Below are the code and all the weights of a small trained network. Each question names an input and a target symbol and asks about switching units off, where a switched-off unit gives its printed mean instead of its output.

import numpy as np


def w(rows, s, z=0):
    codes = np.array(rows[::2]) - 128.0
    scale = np.full(codes.shape[1], s)
    scale[-1] = z or s
    return codes * scale


def norm(h):
    return h / np.sqrt((h * h).mean(-1, keepdims=True) + 1e-5)


def f(y):
    return np.maximum(y, 0)


def softmax(a):
    e = np.exp(a - a.max(-1, keepdims=True))
    return e / e.sum(-1, keepdims=True)


def log_softmax(a):
    a = a - a.max(-1, keepdims=True)
    return a - np.log(np.exp(a).sum(-1, keepdims=True))


def net(x, mask):
    ids = ['ΓΔΨβθτ'.index(c) for c in x.split()]
    T = len(ids)
    res = E[ids] + P[:T]
    u = 0
    for l in range(2):
        q, k, v = (norm(res) @ M[l].T for M in (Q, K, V))
        z = softmax(np.where(np.tri(T) > 0, q @ k.T / 3**0.5, -1e9)) @ v
        res = res + np.where(mask[u], z, O[l][:, -1]) @ O[l][:, :-1]
        u += 1
        y = f(norm(res) @ A[l][:, :-1].T + A[l][:, -1])
        res = res + np.where(mask[u : u + 8], y, B[l][:, -1]) @ B[l][:, :-1]
        u += 8
    return log_softmax(norm(res)[-1] @ U[:, :-1].T + U[:, -1])


Q, K, V, O, A, B = {}, {}, {}, {}, {}, {}
E = w([
[130,141,160,126,123,74,40,116,93],'Γ',
[196,109,138,198,161,188,129,122,118],'Δ',
[142,155,182,116,165,132,177,144,81],'Ψ',
[173,137,125,91,77,141,133,111,87],'β',
[54,111,175,104,127,254,108,222,185],'θ',
[111,148,108,61,136,64,138,94,171],'τ',
],0.0051)
P = w([
[160,118,17,230,8,24,154,248,141],'0',
[218,167,42,156,79,96,144,207,139],'1',
[197,155,72,121,130,132,141,154,141],'2',
[159,160,92,109,134,165,140,111,113],'3',
[113,161,116,101,146,192,128,96,104],'4',
[78,168,133,100,141,212,114,78,111],'5',
[41,167,133,101,130,232,114,59,127],'6',
],0.0016)
Q[0] = w([
[240,175,172,128,216,186,160,130,15],'L0H1',
[177,205,157,78,99,51,56,62,55],'L0H1',
[136,79,123,237,124,117,3,170,136],'L0H1',
],0.0029)
K[0] = w([
[176,104,197,190,112,174,181,252,37],'L0H1',
[113,122,186,106,33,98,70,201,45],'L0H1',
[139,67,163,181,167,155,24,112,190],'L0H1',
],0.0033)
V[0] = w([
[145,115,171,224,165,179,83,125,120],'L0H1',
[89,132,146,137,208,36,74,185,150],'L0H1',
[112,113,179,90,58,133,4,77,103],'L0H1',
],0.0029)
O[0] = w([
[103,119,60,1,46,99,161,137,105,174],'L0H1',
[121,238,156,130,140,170,165,71,116,3],'L0H1',
[158,96,71,145,165,185,198,139,92,107],'L0H1',
],0.0036,0.00068)
A[0] = w([
[142,3,94,101,114,160,141,156,119,108],'L0N1',
[144,151,136,101,123,154,225,114,122,134],'L0N2',
[55,117,106,78,144,146,181,162,138,70],'L0N3',
[134,85,164,210,220,152,179,188,121,106],'L0N4',
[111,109,173,179,121,68,50,149,119,32],'L0N5',
[85,136,221,157,161,119,154,100,173,2],'L0N6',
[102,98,112,102,110,51,128,141,159,126],'L0N7',
[108,127,113,40,102,87,149,111,124,190],'L0N8',
],0.004,0.0012)
B[0] = w([
[80,208,187,141,184,113,95,106,123,251],'L0N1',
[142,51,102,126,106,50,71,193,144,189],'L0N2',
[195,139,103,38,142,76,133,129,146,177],'L0N3',
[161,133,28,116,77,89,195,222,127,205],'L0N4',
[251,140,3,95,74,110,242,194,150,181],'L0N5',
[114,154,204,137,179,207,71,141,27,166],'L0N6',
[203,122,61,113,122,151,182,190,148,161],'L0N7',
[218,148,63,172,132,112,165,159,184,202],'L0N8',
],0.003,0.0024)
Q[1] = w([
[178,154,127,61,144,96,147,157,131],'L1H1',
[144,139,31,255,165,189,161,154,145],'L1H1',
[142,55,71,207,101,85,174,123,136],'L1H1',
],0.0048)
K[1] = w([
[149,123,21,54,143,135,134,60,201],'L1H1',
[132,116,78,157,153,178,188,253,98],'L1H1',
[100,19,85,114,64,86,154,188,109],'L1H1',
],0.0041)
V[1] = w([
[128,98,161,230,170,163,252,178,169],'L1H1',
[81,144,155,117,170,36,186,135,206],'L1H1',
[81,138,208,156,174,118,73,107,47],'L1H1',
],0.0027)
O[1] = w([
[142,157,92,1,88,34,98,90,49,116],'L1H1',
[181,113,84,131,50,163,161,179,74,64],'L1H1',
[126,113,117,103,138,54,186,167,184,4],'L1H1',
],0.0031,0.0025)
A[1] = w([
[114,122,112,172,142,147,185,123,142,120],'L1N1',
[69,147,150,145,130,106,134,64,129,88],'L1N2',
[69,136,190,169,161,134,116,48,134,94],'L1N3',
[198,107,44,137,68,105,210,170,118,78],'L1N4',
[134,165,120,127,165,116,127,73,143,156],'L1N5',
[139,135,136,82,121,96,163,127,152,123],'L1N6',
[88,136,171,112,156,125,99,135,129,181],'L1N7',
[2,109,224,176,154,107,149,66,139,1],'L1N8',
],0.0058,0.0019)
B[1] = w([
[150,144,131,103,95,67,122,138,122,133],'L1N1',
[134,103,150,127,162,115,175,112,187,133],'L1N2',
[81,138,131,88,112,54,110,111,162,148],'L1N3',
[158,211,9,68,226,34,160,92,181,253],'L1N4',
[130,87,144,155,90,167,98,156,81,185],'L1N5',
[115,145,123,127,105,122,101,99,104,151],'L1N6',
[74,122,114,108,120,120,171,83,120,163],'L1N7',
[253,106,126,191,121,195,207,180,99,135],'L1N8',
],0.0057,0.0045)
U = w([
[161,51,182,182,120,129,240,97,151,182],'Γ',
[106,82,121,154,139,123,154,145,108,5],'Δ',
[215,131,137,200,102,211,39,120,54,148],'Ψ',
[82,129,128,103,59,151,122,254,177,119],'β',
[38,102,190,101,124,56,48,24,117,117],'θ',
[179,176,38,79,179,56,159,113,146,178],'τ',
],0.0058,0.003)

Each question gives the input, a string of symbols that net reads in full, and the target symbol t.
The units are the heads (3 rows each of Q, K, V and O) and the neurons (one row each of A and B). Each row of codes is followed by its name. A weight is (code - 128) times the scale printed after its matrix; where a second scale follows, it is the last column's (O, A, B and U).
mask holds one flag per unit, layer by layer, with each layer's heads first. A switched-off unit (its flag False) gives its mean, the last column of its rows in O or B, instead of its output. The means were averaged over made-up inputs and are rounded, as every weight is.
A unit's drop is (log p(t) with every unit on - log p(t) with that unit switched off) / (log p(t) with every unit on - log p(t) with every unit switched off).
most important unit: the unit with the biggest drop
top k neurons: the k neurons with the biggest drops, biggest first
top k neurons in layer l: the k neurons of layer l with the biggest drops, biggest first
drop when u is switched off: that unit's drop, to one decimal
input β τ β θ β, target θ: top 4 neurons => (L0N1 L1N3 L1N4 L0N5)
input Γ Ψ Ψ Γ Γ Δ Ψ, target Γ: most important unit => L1H1
input β Ψ Γ Γ, target Ψ: top 4 neurons => (L0N5 L1N4 L0N4 L0N8)
input β Ψ β Γ β β, target Γ: top 3 neurons in layer 0 => (L0N1 L0N4 L0N5)
input Γ Ψ Δ Ψ, target θ: top 4 neurons => (L1N4 L0N5 L0N6 L1N7)
input β τ Γ Ψ Γ Γ, target θ: top 3 neurons => (L0N5 L1N3 L0N4)
input τ β Γ β, target Ψ: top 3 neurons => (L1N4 L0N5 L0N1)
input β β β, target θ: top 2 neurons => (L0N1 L0N4)
input τ β τ β, target Ψ: top 3 neurons in layer 0 => (L0N1 L0N5 L0N4)
input Γ Γ β Γ θ Γ, target Γ: top 3 neurons => (L1N8 L1N4 L0N4)
input Δ τ Γ Δ Δ τ τ, target θ: top 3 neurons => (L0N8 L1N3 L1N4)
input Γ Γ Ψ β Δ Γ, target θ: top 3 neurons in layer 0 => (L0N5 L0N4 L0N1)
input Ψ Δ θ Γ θ Δ, target Ψ: top 3 neurons in layer 0 => (L0N4 L0N5 L0N1)
input Δ Ψ Γ Γ Ψ, target Γ: most important unit => L0H1
input Ψ τ Ψ, target Ψ: top 2 neurons => (L0N6 L1N4)
input Δ Δ Γ τ τ, target Ψ: top 2 neurons => (L1N4 L1N5)
input Γ Γ Δ Ψ τ Δ, target Ψ: top 4 neurons => (L1N4 L0N4 L0N1 L0N5)
input Δ Δ Δ τ Γ Δ, target Γ: top 4 neurons in layer 0 => (L0N1 L0N8 L0N5 L0N4)
input Γ Ψ τ τ Ψ τ, target θ: top 3 neurons in layer 0 => (L0N8 L0N6 L0N1)
input Δ Δ Ψ Ψ β β Δ, target θ: top 2 neurons => (L1N3 L0N1)
input β β Δ Γ Γ Γ Γ, target Γ: top neuron in layer 0 => (L0N4)
input Δ Δ Γ Δ Γ Δ, target Γ: drop when L0N5 is switched off => 0.0
input Δ τ Ψ θ τ, target Ψ: drop when L0N8 is switched off => 0.2
input Ψ Δ Ψ, target θ: drop when L0H1 is switched off => 0.9
input Ψ Ψ Δ Γ Δ Δ, target θ: drop when L1N4 is switched off => 0.2
